Here is a tiny trained network, its code and every weight. The questions are about switching its units off for an input and a target symbol, where a switched-off unit gives its printed mean instead of its output.

import numpy as np


def w(rows, s, z=0):
    codes = np.array(rows[::2]) - 128.0
    scale = np.full(codes.shape[1], s)
    scale[-1] = z or s
    return codes * scale


def f(y):
    return y / 2 * (1 + np.tanh(0.7978845608 * (y + 0.044715 * y**3)))


def softmax(a):
    e = np.exp(a - a.max(-1, keepdims=True))
    return e / e.sum(-1, keepdims=True)


def log_softmax(a):
    a = a - a.max(-1, keepdims=True)
    return a - np.log(np.exp(a).sum(-1, keepdims=True))


def net(x, mask):
    ids = ['αβγθλσψω'.index(c) for c in x.split()]
    T = len(ids)
    res = E[ids] + P[:T]
    u = 0
    for l in range(3):
        q, k, v = (res @ M[l].T for M in (Q, K, V))
        z = softmax(np.where(np.tri(T) > 0, q @ k.T / 2**0.5, -1e9)) @ v
        res = res + np.where(mask[u], z, O[l][:, -1]) @ O[l][:, :-1]
        u += 1
        y = f(res @ A[l][:, :-1].T + A[l][:, -1])
        res = res + np.where(mask[u : u + 8], y, B[l][:, -1]) @ B[l][:, :-1]
        u += 8
    return log_softmax(res[-1] @ U[:, :-1].T + U[:, -1])


Q, K, V, O, A, B = {}, {}, {}, {}, {}, {}
E = w([
[163,141,255],'α',
[134,84,169],'β',
[104,132,151],'γ',
[98,102,138],'θ',
[137,110,204],'λ',
[153,208,206],'σ',
[119,99,185],'ψ',
[39,143,38],'ω',
],0.013)
P = w([
[164,117,134],'0',
[181,194,115],'1',
[162,197,121],'2',
[142,197,140],'3',
[124,201,153],'4',
[105,201,167],'5',
[85,198,174],'6',
[66,196,185],'7',
[50,196,196],'8',
[32,194,207],'9',
[21,196,225],'10',
[6,192,235],'11',
],0.014)
Q[0] = w([
[175,239,127],'L0H0',
[162,57,5],'L0H0',
],0.011)
K[0] = w([
[73,170,107],'L0H0',
[251,72,94],'L0H0',
],0.017)
V[0] = w([
[2,87,65],'L0H0',
[126,42,122],'L0H0',
],0.0099)
O[0] = w([
[196,108,37,121],'L0H0',
[110,2,206,1],'L0H0',
],0.011,0.0075)
A[0] = w([
[207,20,137,153],'L0N0',
[236,132,58,237],'L0N1',
[106,135,124,45],'L0N2',
[174,125,178,126],'L0N3',
[47,161,102,114],'L0N4',
[228,126,2,2],'L0N5',
[227,211,120,175],'L0N6',
[77,51,107,111],'L0N7',
],0.0096,0.0055)
B[0] = w([
[75,102,82,128],'L0N0',
[52,133,104,171],'L0N1',
[183,127,152,122],'L0N2',
[3,88,151,136],'L0N3',
[171,147,137,188],'L0N4',
[144,147,245,158],'L0N5',
[85,103,49,246],'L0N6',
[150,146,72,123],'L0N7',
],0.007,0.014)
Q[1] = w([
[10,187,156],'L1H0',
[2,190,155],'L1H0',
],0.0099)
K[1] = w([
[70,37,191],'L1H0',
[95,1,187],'L1H0',
],0.0087)
V[1] = w([
[15,113,198],'L1H0',
[177,2,173],'L1H0',
],0.0066)
O[1] = w([
[254,132,141,248],'L1H0',
[127,55,159,115],'L1H0',
],0.0077,0.012)
A[1] = w([
[137,33,127,104],'L1N0',
[215,201,107,41],'L1N1',
[115,149,199,56],'L1N2',
[142,62,6,254],'L1N3',
[138,56,191,213],'L1N4',
[103,196,145,70],'L1N5',
[172,157,131,153],'L1N6',
[213,55,26,214],'L1N7',
],0.011,0.0069)
B[1] = w([
[88,111,33,129],'L1N0',
[121,71,216,254],'L1N1',
[189,109,2,154],'L1N2',
[134,212,66,176],'L1N3',
[146,128,4,141],'L1N4',
[127,31,130,221],'L1N5',
[114,143,172,202],'L1N6',
[56,203,84,160],'L1N7',
],0.0066,0.013)
Q[2] = w([
[248,195,197],'L2H0',
[167,214,135],'L2H0',
],0.013)
K[2] = w([
[133,34,133],'L2H0',
[127,6,61],'L2H0',
],0.013)
V[2] = w([
[2,169,112],'L2H0',
[124,49,113],'L2H0',
],0.0095)
O[2] = w([
[85,131,164,2],'L2H0',
[73,2,59,122],'L2H0',
],0.015,0.0032)
A[2] = w([
[112,111,69,125],'L2N0',
[74,161,102,82],'L2N1',
[98,78,103,253],'L2N2',
[7,146,176,122],'L2N3',
[50,152,114,70],'L2N4',
[61,115,96,63],'L2N5',
[38,4,86,93],'L2N6',
[115,18,210,120],'L2N7',
],0.011,0.014)
B[2] = w([
[193,15,139,186],'L2N0',
[83,125,176,160],'L2N1',
[7,112,132,254],'L2N2',
[140,28,119,209],'L2N3',
[55,127,153,153],'L2N4',
[173,135,135,142],'L2N5',
[223,254,189,238],'L2N6',
[215,51,160,164],'L2N7',
],0.0089,0.0091)
U = w([
[158,141,108,2],'α',
[110,99,194,181],'β',
[26,184,59,245],'γ',
[29,74,164,99],'θ',
[100,57,93,100],'λ',
[103,193,179,49],'σ',
[110,92,144,165],'ψ',
[56,122,253,149],'ω',
],0.0081,0.007)

Each question gives the input, a string of symbols that net reads in full, and the target symbol t.
The units are the heads (2 rows each of Q, K, V and O) and the neurons (one row each of A and B). Each row of codes is followed by its name. A weight is (code - 128) times the scale printed after its matrix; where a second scale follows, it is the last column's (O, A, B and U).
mask holds one flag per unit, layer by layer, with each layer's heads first. A switched-off unit (its flag False) gives its mean, the last column of its rows in O or B, instead of its output. The means were averaged over made-up inputs and are rounded, as every weight is.
A unit's drop is (log p(t) with every unit on - log p(t) with that unit switched off) / (log p(t) with every unit on - log p(t) with every unit switched off).
The circuit of an input: a set's keep is (log p(t) with only the set's units on - log p(t) with every unit switched off) / (log p(t) with every unit on - log p(t) with every unit switched off). Starting from the 12 units with the biggest drops (on a tie, the unit counted first), units are removed one at a time, each time the one whose removal leaves the highest keep (on an exact tie, the one counted first), for as long as the keep stays at least 0.8.
units of the circuit, in order: the units of the circuit, biggest drop first
most important unit: the unit with the biggest drop
k most important neurons: the k neurons with the biggest drops, biggest first
top k neurons in layer l: the k neurons of layer l with the biggest drops, biggest first
input α γ ω ω β ω, target α: units of the circuit, in order	[L0H0; L1H0; L0N3]
input σ ω λ, target σ: units of the circuit, in order	[L2H0; L0H0; L1H0]
input γ ω σ σ β θ γ ψ σ λ ψ β, target γ: units of the circuit, in order	[L1N1; L2N0]
input ω σ θ β ψ σ ω, target ω: units of the circuit, in order	[L2H0; L1H0]
input σ ω β λ, target γ: units of the circuit, in order	[L0H0; L0N6; L1N7]
input ω θ γ θ, target ω: most important unit	L2H0
input λ λ σ σ σ ω γ, target λ: units of the circuit, in order	[L0H0; L2H0; L1H0]
input ω σ σ ω β σ β, target ω: units of the circuit, in order	[L2H0; L1H0]
input θ ω ω ω σ ψ λ λ γ, target θ: 3 most important neurons	[L1N5; L1N1; L0N5]
input λ γ λ, target λ: units of the circuit, in order	[L0H0; L2H0; L1H0; L2N6]
input β ω σ ω β σ, target γ: 4 most important neurons	[L0N6; L2N2; L1N5; L0N5]
input σ σ β θ γ β ω σ σ ψ ω ψ, target γ: units of the circuit, in order	[L0H0; L1N7]
input σ ψ ω ω σ γ, target σ: units of the circuit, in order	[L0H0; L2H0; L1H0]
input ω σ α ψ, target ω: units of the circuit, in order	[L2H0; L1H0]
input β β α σ ω ω σ ψ γ θ λ θ, target β: 2 most important neurons	[L2N6; L0N6]
input σ α α λ, target σ: most important unit	L0H0
input ω γ λ ψ λ ψ ω ψ, target γ: 3 most important neurons	[L0N5; L0N6; L2N6]
input θ σ σ ω β σ ω λ σ ψ β θ, target θ: top 2 neurons in layer 0	[L0N5; L0N7]
input γ θ σ θ σ ψ σ β λ, target γ: 2 most important neurons	[L1N1; L0N6]
input α θ ω γ σ γ, target α: units of the circuit, in order	[L0H0; L1H0; L2H0; L2N2]
input σ σ ω σ σ σ σ σ β, target σ: most important neuron	[L2N2]
input β σ λ α σ λ ψ ω β α ψ, target β: 2 most important neurons	[L2N6; L0N6]
input ω σ γ, target ω: 4 most important neurons	[L1N2; L2N1; L2N3; L1N5]
input ω λ β β, target ω: 2 most important neurons	[L1N2; L1N5]
input λ β ψ ψ β, target λ: 2 most important neurons	[L0N6; L1N5]
input σ σ ψ ω ω ω γ σ ψ ω, target σ: 3 most important neurons	[L0N5; L2N2; L0N3]
input θ β σ σ ψ ω α ω β β γ, target θ: most important neuron	[L1N5]
